Here is a tiny trained network, its code and every weight. The questions are about switching its units off for an input and a class, where a switched-off unit gives its printed mean instead of its output.

import numpy as np


def w(rows, s, z=0):
    codes = np.array(rows[::2]) - 128.0
    scale = np.full(codes.shape[1], s)
    scale[-1] = z or s
    return codes * scale


def f(y):
    return np.maximum(y, 0)


def log_softmax(a):
    a = a - a.max(-1, keepdims=True)
    return a - np.log(np.exp(a).sum(-1, keepdims=True))


def net(x, mask):
    res = np.array(x, float).reshape(1, 2) / 4 @ E
    y = f(res @ A[0][:, :-1].T + A[0][:, -1])
    res = res + np.where(mask, y, B[0][:, -1]) @ B[0][:, :-1]
    return log_softmax(res[-1] @ U[:, :-1].T + U[:, -1])


A, B = {}, {}
E = w([
[240,150,203,197,72,181],'x0',
[107,75,6,234,52,161],'x1',
],0.011)
A[0] = w([
[140,144,164,88,161,66,75],'n1',
[127,41,85,132,81,177,60],'n2',
[74,103,137,150,79,170,244],'n3',
[126,43,78,195,90,113,59],'n4',
[178,185,140,87,113,68,80],'n5',
[156,163,153,69,137,85,52],'n6',
[153,205,162,95,187,106,116],'n7',
[254,127,134,130,88,185,136],'n8',
[45,67,84,80,152,73,63],'n9',
[108,144,128,134,100,108,247],'n10',
[211,135,168,187,82,152,103],'n11',
[94,119,116,159,59,146,110],'n12',
[14,95,100,95,151,84,148],'n13',
[135,129,41,164,105,141,101],'n14',
[130,121,135,128,176,127,232],'n15',
[49,65,96,87,136,73,121],'n16',
],0.013,0.012)
B[0] = w([
[50,134,229,207,125,215,195],'n1',
[54,96,240,224,122,225,185],'n2',
[91,228,55,23,243,89,241],'n3',
[78,175,221,222,144,253,209],'n4',
[61,91,185,190,95,218,179],'n5',
[62,114,236,204,121,207,184],'n6',
[79,178,184,151,214,227,235],'n7',
[235,39,169,77,45,44,252],'n8',
[198,12,210,146,13,135,215],'n9',
[131,236,94,59,255,49,235],'n10',
[225,42,176,109,102,109,237],'n11',
[97,123,182,96,152,167,185],'n12',
[236,77,173,86,76,106,249],'n13',
[112,184,201,168,174,212,206],'n14',
[127,205,83,106,208,55,227],'n15',
[206,66,176,86,72,114,224],'n16',
],0.008,0.013)
U = w([
[228,11,141,108,63,104,113],'0',
[55,153,150,162,162,250,81],'1',
[130,221,74,72,215,17,254],'2',
[108,96,73,137,108,113,85],'3',
[92,107,98,134,80,131,94],'4',
],0.013,0.0074)

Each question gives the input, the list of numbers given to net, and the class t.
The units are the neurons (one row each of A and B). Each row of codes is followed by its name. A weight is (code - 128) times the scale printed after its matrix; where a second scale follows, it is the last column's (A, B and U).
mask holds one flag per neuron, in row order. A switched-off neuron (its flag False) gives its mean, the last column of its row in B, instead of its output. The means were averaged over made-up inputs and are rounded, as every weight is.
A unit's drop is (log p(t) with every unit on - log p(t) with that unit switched off) / (log p(t) with every unit on - log p(t) with every unit switched off).
The circuit of an input: a set's keep is (log p(t) with only the set's units on - log p(t) with every unit switched off) / (log p(t) with every unit on - log p(t) with every unit switched off). Starting from the 12 units with the biggest drops (on a tie, the unit counted first), units are removed one at a time, each time the one whose removal leaves the highest keep (on an exact tie, the one counted first), for as long as the keep stays at least 0.8.
units of the circuit, in order: the units of the circuit, biggest drop first
unit that matters most: the unit with the biggest drop
top k neurons: the k neurons with the biggest drops, biggest first
drop of u: that unit's drop, to one decimal
input [5,6], class 1: unit that matters most	n4
input [-4,1], class 0: top 2 neurons	[n9 n13]
input [3,1], class 2: top 2 neurons	[n9 n13]
input [-7,6], class 0: top 2 neurons	[n13 n9]
input [1,4], class 1: top 2 neurons	[n4 n2]
input [0,4], class 1: top 2 neurons	[n4 n2]
input [-3,-1], class 2: top 2 neurons	[n8 n11]
input [-4,-2], class 0: top 3 neurons	[n9 n13 n3]
input [-6,-8], class 1: top 2 neurons	[n7 n1]
input [3,0], class 2: top 2 neurons	[n9 n13]
input [-7,7], class 0: top 3 neurons	[n13 n9 n16]
input [0,7], class 1: drop of n13	0.0
input [-4,0], class 0: drop of n16	0.6
input [-5,4], class 0: units of the circuit, in order	[n13]
input [-1,3], class 2: drop of n1	0.1
